In the rows, zero is written as 128.
Each name stands for a flat space through zero: a line, a plane or more. A row that begins with a name and a colon came from that space; any other row is followed by the name of the space it lies nearest, among the names in its block.
mf_zs: [148 134 109 175  52 211 173 103 115 145 145 102 164 142 128 105 132 110
  95 164 178]
nm_ph: [ 49  82 103 113 115 135 164 183 176 130 101 147 178 139 130 157  79  98
 145 115  90]
nm_ph: [131 141 110 109  99  90 136 151  89  84  80 100 111 148 117 146 161 107
 153 118 134]
hp_hr: [142 142  66 140  62 112 177 146 130 103  98  64  88  76 127 138 101 121
 160  71 110]
gz_tn: [148 158 162 100 135 138 136 119  97 171  99 110 134 147 158  71 124 122
  87 157 160]
gz_tn: [151  97 109 100 183 138  70 114 114 140 117 110  96 130 125  93 135 157
 114 102 141]
gz_tn: [110 114  80 139  99 179 151 163 143 104 163 138 180 111  94 156  84 155
  83 160 110]
hp_hr: [174 134 154 114 176  89 128 156 149 111 109 121 127 180 135 139 130 144
 107 116 115]
hp_hr: [102 158 117 143  96 157 141 138 125 106 133 133 202  98  99 138  61 147
  87 165 108]
nm_ph: [ 76 154 149 155 124 126 133 137 181 159 135  95 110 118 138 121 119 130
 152  98  62]
mf_zs: [134  79 128 118 187 120  75 116 141 104 164 165 110 152 124 146 175 157
 152 117 118]
hp_hr: [163 128 150 137 172 122  79  69 114 153 158 162 131 126  83 120 149 105
 123 135 179]
mf_zs: [134 108 111 144 119 148 103 114 124  80 126  90  96 139 168 115 167 185
 162 100  97]
gz_tn: [122  98 113  96 122 144 163 149 133 149 110 130 131 124 174 106 101 129
 121 126 134]
mf_zs: [136  98 106 145 123 132 127 146 136 112 136 129  84 115 150 150 132 152
 138 110 121]
mf_zs: [112  88 178 141 146  91 117 160 113  98  71 200 154 187 158 184 125  92
 134 154 164]
hp_hr: [114 164 136 206  24 155 156  78 103  83 116  97 144 109 160 128 145 122
 181 132 129]
gz_tn: [137 147 160 135 137 110 116 120 116 130 137 143 122 154 116 139 166 111
 128 149 144]
hp_hr: [106 156 123 111 114 126 133 151 117  91 124 114 151 121 128 131 117 164
 118 147  85]
mf_zs: [145 174 201 109 181  11 103 157 106 123 103 170  52 114 147 171 141 123
 140 131 120]
gz_tn: [157 212 189 223  40  86 171  84 107  75 105 119 138 113 154 165 130 103
 174 136 137]
nm_ph: [155  82  97 110 138 151 134 136 118 120 136 162 151 128 125 136 106 134
  99 144 166]
mf_zs: [107  65  97 140 130 118 121 145 141 123 109 162 120 120 113 172 110  90
 156  98 150]
nm_ph: [146 124 162 167 135 107 141 118 161 137 165 165 105 136 141 163 151 113
 152 125 132]
nm_ph: [137 151 136  99 144 130 102 129  95  98 105 104 139 132 149  95 122 183
 103 143 108]
mf_zs: [127 131 158 140 114  91 126 160  88 134 115 156  43 131 162 166 177 108
 136 152 160]
mf_zs: [109 168 158 123 146 118  99 101 112 178 118 128 128  95 106  98 104 106
 113 136 139]
hp_hr: [139 116 160 167 125 146 147 112 170 108 111 113 162 171 188 115 115 151
 146 107 104]
gz_tn: [169 161 163 139 171 118  62  80  98 136 134 117 107 134 106 101 157 145
 109 133 151]
gz_tn: [124 154 136 151 118 101 145 146 162 115  83  76 118 123 151 128  88 139
 146  77  78]
nm_ph: [103 126 125 164  80  92 176 135 158  93  65 127 176 108 140 166  54  85
 180  82 109]
mf_zs: [150 150 145  94 142 148 170 104 159 175 184 118 136 129 157  73 144 147
 119 139 108]
mf_zs: [163 170 134 179 151 153  75 107 136 120 143  84  95  55 142 102  56 231
  79 107  83]
gz_tn: [ 66  55  81 117 125 120 116 180 153  95  77 101  84 142 165 150 138 138
 190  61  77]
gz_tn: [157 143 121 125 112 156  89  37  55 147 150 132 137 119  79  84 189  88
 134 158 215]
gz_tn: [183 122 153 155 139  97 102 113  99  94 105 133  91 166 142 149 174 124
 142 120 169]
nm_ph: [160 116 101 160 110 145 125  94 124 150 105  99 103  85 130 107  90 114
 133  84 165]
nm_ph: [161  60 128 146 167 146 134 149 176 136 165 171  86 121 194 148 105 178
 117 113 123]
nm_ph: [ 58 130 141  12 175  94 165 214 152 162 159 168 118 122 167 121 128 160
 111 169  49]
hp_hr: [102 130 140  68 181  79 100 158 121 151 136 145  81 138 110 133 175 117
 137 130 110]
mf_zs: [110 116 172  59 227  94  82 142 137 148 178 195 126 166 116 131 179 146
 115 166 107]
hp_hr: [140 132 112 160  57 129 179 121 124 126 107  84  73 114 178 123 153 108
 178  93 137]
hp_hr: [186 123  93 137 118 108 132 124 109 129 123 113  77 109  98 145 138 101
 129 100 176]
gz_tn: [126 140 124 115 120 126 125 133 103 125 101 115 126 114 136 114 110 135
 117 131 132]
hp_hr: [107  96 148 170 137 142 113 136 161  85 137 159 163 163 146 166 125 154
 140 133  99]
hp_hr: [140 116 125 121 147 114 110 134 117 137 102 128 121 151 103 134 135  98
 120 119 159]
mf_zs: [168 201 135 137 110 118 145 133 107 154 167 110  88  88  96 128 131 135
  80 160 138]
nm_ph: [139 148  95 109 117 143 145 129 126 130 135 106 161 102  92 112  90 134
  98 132 125]
nm_ph: [110  89  72  98 132 196  94 134  97 132 127 114 143 116 114  93 111 162
  84 145 143]
gz_tn: [115 136 113 122 139 168  86 113 110 137 129 100 137 111 112  90 113 163
  97 135 120]
hp_hr: [119  99  95  83 147 174  96 133  80 161 139 155 141 116  95 104 121 126
  68 176 181]
nm_ph: [150 191 140 149 104 118 128 100 112  79 113  95 180 117 105 121 101 151
 121 133 108]
[ 89  88 113 126 137  90 121 157 145 167 112 146  67 128 103 167 154  56
 171  89 144]  hp_hr
[131 176 123 133 126 157 112 107 127 145 173  94 139 121  76 103 146 144
  97 148 113]  nm_ph
[129 146 119 112 105 134 138 122 109 108 137 104 111 112 157 107 149 163
 140 133 106]  hp_hr
[151 130 149 157 124 138 119 107 116 124 134 143 134 143 131 133 140 124
 119 146 158]  mf_zs
[160 107 156  94 194  30 124 159 151 132  99 149  62 164 141 162 162  95
 169  78 129]  gz_tn
[184 182 178 158 135 114  86  64  81 102 118 113 134 148 124 105 164 140
 124 145 161]  nm_ph
[104  97  49 119  83 199 150 117 135 139 124  80 170 107 101  90  97 119
 126 105 131]  gz_tn
[132 124 141 116 162 108 139 168 162 134 148 153 129 144 124 156 116 137
 105 137 106]  gz_tn
[179 180 154 124 137 110 135  86 114 144 155 134 135  99 114 107 120 130
 110 144 148]  nm_ph
[103 145 140 159 127 145 110  89 148 110 145 139 197 105 105 126  86 143
 135 131  99]  hp_hr
[ 88 168 144 114 133  55 121 180 130 103  59  94  94 106 142 148  93 138
 150  90  62]  gz_tn
[ 85  97 108  76 161 169 101 122 117 190 161 164 139  95 110  91 113 125
  97 158 145]  hp_hr
[176 128 140 166 138 162 114  68 131 138 163 151 168 114 112 114 103 134
 103 142 170]  hp_hr
[115 134 154 129 157 111 120 112 150 179 136 152 137 123 100 126 115  83
 129 124 141]  hp_hr
[113 119 150 130 161  83  88 132 117 106  88 164 150 140 100 163 110 101
 138 123 140]  mf_zs
[136  81  58  88 105 145 167 129 123 132 117 130 138  74 138 112  75 120
 137 101 150]  gz_tn

Each name stands for a flat space through zero: a line, a plane or more. A row that begins with a name and a colon came from that space; any other row is followed by the name of the space it lies nearest, among the names in its block.
dz_fb: [173 136  74 131 104 184  95 151  97  94 138 113 135 133  98 122 112 117
 131 121 138]
dg_rm: [107 131 151  86 113 165  76 140 180 184 109 114  70 157  91 114  68 141
 118 107  97]
dz_fb: [130 127 161  84 180 120  73 178 160 139 112 151 140 103 101 100 144 177
 150 217 129]
qj_pg: [125  56 217 137 115  93 118 110  82 165 160 185 130 127  84 136 137 150
 125 162 110]
dg_rm: [113 128 168 102  93 191  73 179  72 215 114 172  96 119 112 138  89 112
 109 126 112]
dg_rm: [149 122  88 152 157 103 142 113 153  78 121 102 144 138 149 128 157 123
 131 131 136]
lb_pp: [ 53 147 109 120 138 173 168 122 108 142  67 132  97 112 156  91 143 105
 132 106 141]
dz_fb: [122  79 161 115 165 114 104  87 148 123 121 130 129 130 122 115  65 210
 162 158 103]
lb_pp: [ 91 137 148 133 105  91 138 136  91 192  83 161 112 162 160 130 146 147
 114 108 148]
qj_pg: [102 193 153  87 120 121 139 154 132 158 108 129 133 122 147 113 157 100
  86 144 147]
lb_pp: [128 174 130  95 139 157  98 159 160 118 149 122 153  99 130 110 113 165
 120 138 123]
lb_pp: [178 115 171  93  95  56  98 151 124  77 157 140 159 181  40  89 203 137
 101 203 149]
dz_fb: [138 153 115  94 113 133  95 212  99  44 130 153 175 137 143  90 194 115
 103 161 130]
dz_fb: [150 119 126 122 109 106 120 115 161  32 134 142 166 161 116  95 143 169
 160 121 127]
mt_jc: [102 122  93 140 157 123 153 135  99 112 121 107 129 118 186 134 130 120
 113 125 119]
dg_rm: [140 149 139 101 139 138 109 179 126 126 135 146 147  91 156 150 108 110
 147 162 117]
lb_pp: [182 125 124 108  71 151  87 150  72  99 163 133 146 151  61 115 114 132
 120 147 139]
lb_pp: [ 80 141  95  81 131 181 146 125 127  91 107  78  91 130 108  73 106 102
 114 131 118]
qj_pg: [103  98  91 168 180 155 136  80 171 171  75  92  72 135 148 136 111 117
 130  90 117]
dz_fb: [146 185  88 135 130 173 120 167 144 125 110 133 142 101 152 136 157  86
 129 112 150]
lb_pp: [131 118 134 126 152 163  95 161  90 187 129 145 119  86 128 150  95 138
 138 161 122]
dg_rm: [192 125 154 143  79  91 108 111 165 113 131 156 148 175 124 164 121 113
 148  96 129]
mt_jc: [ 85 112 144 161 118 121 181 146 129 193 141 167  85  85 123 172 154  71
 177 102 125]
dg_rm: [111 152 130 103 102 204  95 160  50 216  68 144  87 129 120 122 106  83
  93 131 146]
mt_jc: [129 163 139  99 191 159 105 145 178  76  71 157 176  85 172  92 163 129
 147 179 139]
mt_jc: [126 131  97 122 169 128 110 187  91 131 140 118 142  95 175 146 114 145
 125 167 117]
qj_pg: [115 178 136  84 143 137 130 116 226  46 145 101 162 118 148  89 119 152
 123 116 107]
mt_jc: [139 120 119 128 193 137 111 147 110 123 156 107 153  78 130 125 144 142
  99 193 124]
qj_pg: [ 97  83 145 164 139 122 151 140 154 152 161 149  97  99 134 166 145  89
 147  99  89]
dz_fb: [124 150 117  95 154 117  95 161 168  75 126  93 148 154 161  95 151 141
  66 142 105]
mt_jc: [112  86 136 153 142 128 124 140 178  97 112 172 121 124 160 142 138 120
 183  97  92]
qj_pg: [107 193  79 114 140 178 141 126 186 134 124  73 106 111  98  93 142 121
 111 105 150]
mt_jc: [ 87 229 137  74 108 117 199 120 116 119  82 122 148 113 155  90 167  81
 114 149 187]
lb_pp: [ 93 171 105 120 126 159 150 125 142 110  77 130 128 129 172 102 144 108
 127  92 143]
dg_rm: [169  66 155 154 175 103  79 182 117 101 161 176 169  97 145 160 171 128
 133 188  96]
dz_fb: [108 135 129 117 169 112 132 101 181 124 126  82 123 134 163 121 108 147
  91 123 105]
mt_jc: [152 150 157  96  91 127 116 121 157 110 164 121 137 141  49  99 142 132
 116 143 140]
mt_jc: [ 91 175  93 123  95 197 160 126 143 126 110 122 102 111 136 117 110  88
 149  60 134]
dg_rm: [136 151 120 117 119 179 103 158 151 122 136 125 123 115 110 121 141  89
 109 116 119]
dg_rm: [121 171  76 137 126 183 152 133 141  91 144  97 133 101 126 111 157  87
 108  95 138]
lb_pp: [ 70 206 125  69  87 150 137 131 177  54 141 112 155 152 112  30 150 204
  98  82 136]
mt_jc: [ 76 100 179 148 150  40 217 117 111 165 151 150 118  92 157 167 182  78
 136 158 126]
qj_pg: [130 137 168 118 116 137 112  82 133 163 129 136 136 132 103 114  86 191
 125 120 137]
dg_rm: [136 120 165 125 107 109 144  49 152 161 106 113 102 166  70 114 120 123
 117 123 149]
lb_pp: [140 103 120 143 128 161  93 115 117  95 110 144 145 146 151 116 107 159
 126 101 111]
qj_pg: [146 136 119 147 119 110 127 208 125 154 146 163 121 105 109 163 204  64
 147 148 142]
qj_pg: [146 169 102 160 120 219 152  36 176 194 131  88  94  87  61 137  75 116
 149  67 163]
lb_pp: [ 92 150 141 132 146  75 165 110 198 130 123 119 128 136 162 125 157 146
 127 104 126]
qj_pg: [108  88 157 148 146 116 139 103 156 136 140 141 117 118 136 141 123 133
 140 113  99]
dg_rm: [108 125 144 140 157  97 142 118 150 155 127 139 132 110 151 139 127 168
 149 132 129]
dg_rm: [114 171  85 139 116 169 140 171 137 102 168 128 147  87 175 147 114 126
 144  73 113]
mt_jc: [158  91 103 164 155 144 115  62  85 112 122 105 150 137 129 118  95 189
 115 129 138]
dz_fb: [137 165  77  92 114 180 129 164  87 105 137  80 114 118  78  97 143  70
  96 162 150]
lb_pp: [123 105 107 163 107 185 152 120  59 117  77 184 121 111 107 113 174  75
 175 119 165]
lb_pp: [ 96 119 116  99 162 129 110 154 159 155  57 118  78 148 147 118 109 117
 150 149 116]
qj_pg: [113 153 179 123 168 101 160  69 225 119 105 133 150 106 172 130 134 124
 137 123 123]
dz_fb: [172  86 129 167 148 161  58 167  99 232 136 157 102 101 114 194  84 137
 146 139 113]
mt_jc: [129 120 101 116 120 128 103 147 148  62 120 118 138 167 172 118  98 151
 131  97  95]
dz_fb: [107 165 105 119 135 118 175  79 150  63 143  85 160 126 150  91 126 167
 115 108 140]
qj_pg: [103  97 139 124 113 115 131 133  69 133 137 135 122 144 146 128 105 146
 112 125 109]
mt_jc: [135 111 158 110 160  90 124 129 133 110 181  98 148 115 120 128 137 135
  79 181 103]
dz_fb: [111  78 171 103 102 117 121  89 110 148  96 139  87 175  79 104  90 143
 144 140 120]
dg_rm: [109 134 165  95 129 114 141 124 103 156 124 138 126 111 121 124 104 139
 140 168 135]
qj_pg: [117 122 232 103 101 102 121 184  99 188 132 201 125 112 139 165 177  30
  89 166 108]
[168 173 126 108  94 185 127  80  89 146 113 106 135 124  82 116  92  99
 107 135 172]  qj_pg
[145 174  59 112 101 191 116 141  71 144  99  81 107 144 107 111 105  97
  97 120 163]  qj_pg
[113 138 123 104  83 139 152 100 131 140  97  93  73 177  78 105 132  59
 102 107 140]  dz_fb
[113 150 130 112 112 123 107 155 156 122  76 166 130 159 134  97 156 159
 155 116 146]  lb_pp
[125 149 141 141 137 101 155 113 230  87  96 153 142 132 176 139 169  90
 165  90 124]  dz_fb
[124 156 120 142 117 201 125  92 138 194  87 119  91 122 104 125 117  89
 109  85 149]  mt_jc
[108 145 104 115 167 161 114 169 178  76  93 128 134 113 172 105 168  92
 122 129 109]  mt_jc
[ 90 170 131  86 158 148 150 150 130 127 100 119 126  90 142 101 149  92
 120 172 141]  dz_fb
[126 102 155 158 170  56 173  91 176 128 159 114 134 114 138 154 170 113
 120 146 119]  lb_pp
[176  66 135 154 132 126  87  95  88 144 105 145 126 156  92 134 107 160
 145 153 137]  qj_pg
[126 142  91 113 106 140 112 192  97  77 138 133 144 137 157 120 133 126
 128 120 117]  dg_rm
[146 130 129 146 144 135 116  94 154 181  78 120 104 144 127 142 124 108
 120 120 145]  dg_rm
[185 128 133 137 117 114 104 171  75 184  97 163 126 126 123 179 145  63
 143 177 160]  lb_pp
[141 112 127 130 139 134 143 116  91 126 148 105 126 110 115 140 130  81
 102 159 126]  lb_pp
[117 131 154 117 127 115 139 106 138 138 131 119 126 132 149 137 104 121
 110 121 113]  mt_jc
[170 111 154 115 104  71 104 102 131  97 132 119 148 194  83 102 150 160
  96 154 141]  mt_jc
[114 148 104  91 198 107 107 167 155 145  56 106 116 126 181 121 117 141
 143 191 135]  dg_rm
[143 131 114 134 133 157 115 143 101 145 153 137 138  90 105 137 103 160
 159 144 139]  mt_jc
[121 141 123 132 135 100 159 117 165  74 144 116 151 128 158 124 155 119
 123 113 121]  dz_fb
[140 108 106 147 147 115 118 120 168  88 144 124 141 131 125 123 122 183
 165 118 119]  qj_pg
[101 162  84 121 141  75 163 210 114  97 115 125 137 128 196 137 200  82
 123 148 139]  qj_pg
[119 170  91 121 117 102 189  84  92 112  77  97 133 152 147 106 140 115
 129 132 186]  dg_rm
[141 149  90 134  86 194 117  96 104 152 136  94 106 142  90 120  70 142
 114  73 140]  mt_jc
[142  69 206 133 109 127  84 131 143 138 152 188 133 131 154 174  73 127
 144 104  62]  qj_pg

Each name stands for a flat space through zero: a line, a plane or more. A row that begins with a name and a colon came from that space; any other row is followed by the name of the space it lies nearest, among the names in its block.
gnbl: [122 122 139 145 140 137  96 120  93 122 133 155 134 103 200 138 147 113
 108 125 143]
sntd: [107 102  89 118 167 138  93 125 119 134 154 131 144 120 172 127 118 114
 130 120 124]
msqg: [ 72 104 108 123  95 153 134 129 139 114 153 122 104  83 160 127 142 106
 111 132 180]
gnbl: [124 119 161 168 115  98 152 162 117 134 139 115 147 125 124  99 189 125
 100 133 102]
gnbl: [114 160 104  54 195 171 104  79 144 103  54 114 125 199 126 204  81 239
 187  78 142]
sntd: [ 93 110 159  76 190 177 169 105  45 107 153 150  82  88 157 175  78 166
 153 161  97]
zdpj: [108 122 100 124 164 129 145 162 140 161 163  91 115 168 177 140 160 164
 188 116 125]
sntd: [138 145  73  76 147 166 115 117 164 140 118 121 139 140  92 122  36 133
 161 101 157]
msqg: [181 142 159 156 101  99 149 135 121 147 144 149 122 118  93  95 116  86
 121 162  98]
msqg: [103 101 145 136  96  88 120  97 142  75  85 119 132 135  57 145 176 138
  75 143  92]
gnbl: [153 152 151 132 109 131  90  98 126  99  64 156 163 120  99 128 108 123
  78 106 147]
zdpj: [169 144 204 154 106 117 130 122  73  97  77 158 148  99  90 138 133 121
  71 134 108]
gnbl: [ 54 111 130  95 161 161 145 115 118 106 132 125 145 108 139 108 124 168
 103 114 130]
zdpj: [170 126 158 141 117 118 126 129  92 121 122 157 157  86  74  99  88  78
  79 146  98]
msqg: [144 145 102 123 153 156 128 153 128 173 167 132 129 126 185 108  94 115
 169 114 157]
gnbl: [141 138 114 165  60 132 115 166 158 142 128 120 151  94 132  90 142  69
  92 104 199]
msqg: [ 95 134 134 144 105  93 153 121 187 133 132 110 125 170 112  88 190 156
 125 132 116]
msqg: [ 90 135 106 106 171 150 154 152 148 155 149  96 131 163 167 117 138 185
 175 100 139]
sntd: [151 156 196 161  69 116 100  90 116  79  51 175 165  93  89 108 141 107
  28 119 149]
gnbl: [159 155 113 174  44 105 116 133 194 159 148 141 112 125 147  80 150  61
 123 137 189]
zdpj: [ 54  92 144 130 144 146 143 133  85 105 151 117  90 104 217 178 199 160
 130 137 140]
gnbl: [ 98 112 152 133 132 143 116 119  91 102 123 153 160  77 142 104 129 112
  63 123 131]
msqg: [123 137 151 124 155 152 124 113  86 127 135 153 100 118 208 163 132 147
 149 133 141]
sntd: [140 130  97 165  73  82  77 118 200 125 101 121 159 155 100  98 171  91
  91 112 149]
gnbl: [120 122 114 154 128 147  95 153 106 142 149 133 129 102 230 143 160 102
 128 109 180]
msqg: [128 115 169 146 117 111 165 127  94 129 165 146  91 102 137 124 149 109
 124 178  94]
sntd: [ 73  93 175 133 183 123 147 104  53 110 168 149  77 120 232 178 200 171
 143 172  75]
gnbl: [212 161  98 133  60 123  78  91 170 136 110 169 104 115  94 132  52  42
 133 146 176]
msqg: [ 98 116 138 116 182 118 167 141 116 139 150 102 122 166 137 133 159 189
 164 133  73]
zdpj: [201 124 117 114 119 147 106 146  81 118 101 130 127  93  71 187  47  81
 134 129 132]
zdpj: [110 138 100  99 128 140 109  81 165 118 118 137  99 150 143 148 110 146
 153 129 153]
sntd: [122 122  59 136 109  63 107 107 244 151 142  92 115 222  94 107 177 135
 172 136 103]
zdpj: [151 170 157 120 158 117 131  93 137 134  98 142 111 193 147 150 138 193
 171 126 106]
sntd: [141 118  86 143 135 109 143 185 157 176 173  85 133 158 129 107 146 116
 173 121 118]
zdpj: [177 137 135 135 123 118 124 143 115 133 110 125 136 134  93 145 109 116
 135 127 115]
zdpj: [115 136 153 133 142 124 142 118 125 134 142 150 152 120 130  71 126 130
 100 133 107]
sntd: [109 138 106  58 157 150 110  42 157  96  97 157 115 146  78 137  44 161
 137 136 115]
msqg: [159 133 108 155  75  97  87 113 174 128 115 143 149 125  90  93 126  68
  90 131 142]
sntd: [120 128 133 125 108 114 157 121 148 124 131 112  84 151 114 153 153 149
 157 150 122]
[149 114 178 142 177 112 114 131  49 104  97 138 155 130 132 171 155 155
 106 127  64]  gnbl
[177 169 194 121  98 151 175 141  92 111  74 134 124 106  56 146  83 146
 116 125 139]  msqg
[159 151 161 146  98 130 130 150 118 115  75 121 157 121  90 135 133 133
  97 100 150]  zdpj
[127 149 143 150  89 111 141 142 169 129 102 112 152 146  94  91 162 139
 102 107 147]  gnbl
[169 199 172 149  84 168 110 141 124 124  51 145 155 116 164 136 125 142
 103  67 231]  sntd
[185 136 135 105 124 187 115 149  55 114 101 148 134  55 104 175  23  83
 117 116 168]  msqg
[100  96 152 137 137 100 127  75 106 114 177 183 116  90 138  80 131  86
  82 192  65]  zdpj
[141 144 171 135 142 113 135 102 111 124 118 157 130 138 128 114 134 145
 116 144  92]  zdpj
[133 110  82 157  71  94 113 163 184 133 123  76 117 156 104 154 186 105
 142 118 156]  zdpj
[119 124 131 133 171 110 141 130 124 153 164 126 119 161 170 118 157 154
 163 141  86]  msqg
[160 165 145 104  86 158 159 131 140 118  85 125 120 113  53 133  64 132
 128 117 169]  sntd
[133 153 137 134 123 126  99  91 144 122 104 154 125 146 166 131 140 140
 125 121 149]  gnbl
[118 130 173 117 113 178 139 124  59  91 104 152 106  59 152 175 104 126
  99 129 170]  sntd
[184 134 126 159  91  89 135 141 146 155 152 129 101 141 105 123 134  81
 152 163 110]  gnbl
[104 116  97 118 160 114 129 113 152 148 169 118  90 172 177 143 156 153
 186 147 106]  zdpj
[131 142 130 137 129 115 137 134 154 147 135 128 154 143 113  74 130 129
 119 121 118]  zdpj
[ 74  87  95 147  91  93 145 136 181 135 184 106 118 120 115  74 179  91
 108 156 118]  msqg
[119 141 144 129 134 129 135 118 130 128 121 132 119 145 152 133 148 156
 138 125 131]  msqg
[108 124 178 146 134 128 145 135  83 109 116 131 122 117 164 153 181 158
 110 130 120]  zdpj
